Below is a small trained network, with its code and all its weights. Each question gives an input and a class and asks what happens when units are switched off, that is, made to give their printed mean instead of their output.

import numpy as np


def w(rows, s, z=0):
    codes = np.array(rows[::2]) - 128.0
    scale = np.full(codes.shape[1], s)
    scale[-1] = z or s
    return codes * scale


def norm(h):
    return h / np.sqrt((h * h).mean(-1, keepdims=True) + 1e-5)


def f(y):
    return np.maximum(y, 0)


def log_softmax(a):
    a = a - a.max(-1, keepdims=True)
    return a - np.log(np.exp(a).sum(-1, keepdims=True))


def net(x, mask):
    res = np.array(x, float).reshape(1, 8) / 4 @ E
    u = 0
    for l in range(2):
        y = f(norm(res) @ A[l][:, :-1].T + A[l][:, -1])
        res = res + np.where(mask[u : u + 10], y, B[l][:, -1]) @ B[l][:, :-1]
        u += 10
    return log_softmax(norm(res)[-1] @ U[:, :-1].T + U[:, -1])


A, B = {}, {}
E = w([
[129,96,92,120,161,135,82,63,144,192,151],'x0',
[152,139,113,73,124,177,231,168,87,108,111],'x1',
[175,179,117,159,125,128,104,60,239,112,165],'x2',
[143,19,196,52,189,105,149,65,157,159,124],'x3',
[150,179,132,116,115,188,149,166,117,73,132],'x4',
[124,156,112,118,108,135,125,66,159,156,52],'x5',
[98,82,121,123,182,151,108,93,34,98,193],'x6',
[139,98,188,138,133,49,209,105,133,6,190],'x7',
],0.0024)
A[0] = w([
[111,102,146,110,137,134,71,93,71,115,103,57],'L0N0',
[118,110,160,110,151,117,116,87,199,111,117,131],'L0N1',
[114,77,141,122,160,144,124,112,103,157,138,2],'L0N2',
[125,117,150,139,124,89,172,106,91,2,169,97],'L0N3',
[154,161,143,150,135,139,127,131,145,55,218,193],'L0N4',
[145,87,181,126,141,92,110,92,212,118,103,103],'L0N5',
[126,162,118,141,110,156,76,195,137,87,163,106],'L0N6',
[125,166,133,169,94,113,117,142,167,91,93,86],'L0N7',
[131,137,97,128,122,135,52,48,141,168,140,160],'L0N8',
[132,209,120,161,97,110,147,131,178,88,92,114],'L0N9',
],0.0073,0.00092)
B[0] = w([
[118,98,127,91,200,181,72,125,158,86,68,186],'L0N0',
[113,160,90,200,76,127,221,208,138,141,152,183],'L0N1',
[93,166,135,146,119,90,77,110,109,100,67,188],'L0N2',
[72,105,111,178,137,122,151,192,254,55,244,253],'L0N3',
[90,49,208,59,195,151,132,165,124,145,248,225],'L0N4',
[141,62,104,139,160,140,162,161,177,102,211,198],'L0N5',
[169,182,109,169,48,21,144,114,99,85,189,205],'L0N6',
[68,151,106,102,140,89,95,85,50,157,65,200],'L0N7',
[126,172,126,167,208,109,179,97,138,173,168,221],'L0N8',
[154,111,102,96,146,218,67,125,105,86,23,231],'L0N9',
],0.0057,0.0055)
A[1] = w([
[169,120,148,65,74,140,70,142,76,86,105,63],'L1N0',
[147,102,172,114,102,214,170,202,176,121,161,208],'L1N1',
[150,193,151,173,125,168,129,161,100,184,195,222],'L1N2',
[173,131,62,186,161,158,50,84,133,167,117,112],'L1N3',
[120,58,147,156,168,178,80,84,122,111,130,12],'L1N4',
[148,75,137,99,89,116,249,162,78,98,116,130],'L1N5',
[70,164,138,131,142,174,122,128,123,3,206,136],'L1N6',
[140,87,145,84,43,183,94,159,105,53,51,2],'L1N7',
[106,52,163,144,100,79,173,74,227,220,209,54],'L1N8',
[228,212,110,102,101,212,252,84,144,74,98,121],'L1N9',
],0.006,0.00052)
B[1] = w([
[144,98,90,149,69,140,189,164,165,35,28,165],'L1N0',
[67,144,99,198,135,65,157,98,181,197,98,200],'L1N1',
[140,114,166,127,94,80,145,149,104,68,168,168],'L1N2',
[45,40,192,98,119,113,160,164,221,168,121,183],'L1N3',
[145,220,88,149,42,143,159,124,185,197,89,164],'L1N4',
[94,167,139,169,149,135,67,101,218,160,173,165],'L1N5',
[177,75,106,122,139,149,210,167,147,154,184,254],'L1N6',
[180,78,98,37,104,150,115,146,4,53,123,184],'L1N7',
[139,116,128,85,124,172,151,195,71,32,254,206],'L1N8',
[35,65,155,88,225,145,60,88,144,210,46,166],'L1N9',
],0.0053,0.0076)
U = w([
[63,129,133,116,170,135,92,90,157,208,55,138],'0',
[161,206,143,173,39,47,88,120,61,125,134,52],'1',
[241,196,156,154,96,138,106,46,108,128,117,5],'2',
[157,107,81,71,80,158,115,161,34,50,37,167],'3',
[110,92,105,152,155,125,198,182,175,97,254,194],'4',
[212,178,173,127,128,129,97,60,40,126,183,50],'5',
],0.0072,0.003)

Each question gives the input, the list of numbers given to net, and the class t.
The units are the neurons (one row each of A and B). Each row of codes is followed by its name. A weight is (code - 128) times the scale printed after its matrix; where a second scale follows, it is the last column's (A, B and U).
mask holds one flag per neuron, layer by layer. A switched-off neuron (its flag False) gives its mean, the last column of its row in B, instead of its output. The means were averaged over made-up inputs and are rounded, as every weight is.
A unit's drop is (log p(t) with every unit on - log p(t) with that unit switched off) / (log p(t) with every unit on - log p(t) with every unit switched off).
The circuit of an input: a set's keep is (log p(t) with only the set's units on - log p(t) with every unit switched off) / (log p(t) with every unit on - log p(t) with every unit switched off). Starting from the 12 units with the biggest drops (on a tie, the unit counted first), units are removed one at a time, each time the one whose removal leaves the highest keep (on an exact tie, the one counted first), for as long as the keep stays at least 0.8.
circuit, biggest first: the units of the circuit, biggest drop first
most important unit: the unit with the biggest drop
k most important neurons: the k neurons with the biggest drops, biggest first
k most important neurons of layer l: the k neurons of layer l with the biggest drops, biggest first
drop when u is switched off: that unit's drop, to one decimal
input [-7,2,8,-4,-4,-8,-7,0], class 3: most important unit -> L0N9
input [-6,1,4,1,4,8,-1,-3], class 3: 2 most important neurons -> L0N9, L1N7
input [0,4,3,-2,-1,3,5,-2], class 0: 2 most important neurons -> L0N3, L0N4
input [-8,0,8,-7,-6,-7,-1,-6], class 3: circuit, biggest first -> L0N9, L0N3
input [6,1,-2,1,7,-4,-6,-1], class 0: circuit, biggest first -> L1N9, L0N3, L0N4
input [5,-8,-8,5,6,1,-6,-6], class 0: 2 most important neurons -> L0N3, L0N0
input [-8,-1,2,-8,-3,-6,5,-7], class 1: circuit, biggest first -> L0N6, L0N3
input [3,8,-8,7,3,-5,-5,-2], class 3: 2 most important neurons -> L0N3, L0N8
input [0,-2,2,-2,3,5,-8,-8], class 0: 2 most important neurons -> L0N8, L1N3
input [5,5,-4,5,6,-3,-7,-2], class 0: 2 most important neurons of layer 0 -> L0N9, L0N3
input [-7,-1,-7,2,-7,4,-5,-4], class 3: 2 most important neurons -> L0N8, L0N3
input [-3,-7,-6,-7,1,3,-3,-7], class 1: 2 most important neurons of layer 0 -> L0N6, L0N0
input [3,-8,-4,-7,6,7,-8,-7], class 0: 2 most important neurons -> L0N8, L1N3
input [6,7,-6,5,-2,-3,0,-1], class 3: most important neuron -> L0N8
input [-2,5,8,3,-4,5,-5,-2], class 0: 2 most important neurons of layer 0 -> L0N9, L0N3
input [3,-2,-7,-7,1,1,-2,-6], class 1: drop when L0N3 is switched off -> 0.3
input [-5,-2,4,-7,0,-2,-6,-4], class 3: drop when L0N9 is switched off -> 0.4
input [-4,-1,-2,3,3,7,4,-7], class 0: drop when L0N8 is switched off -> 0.1
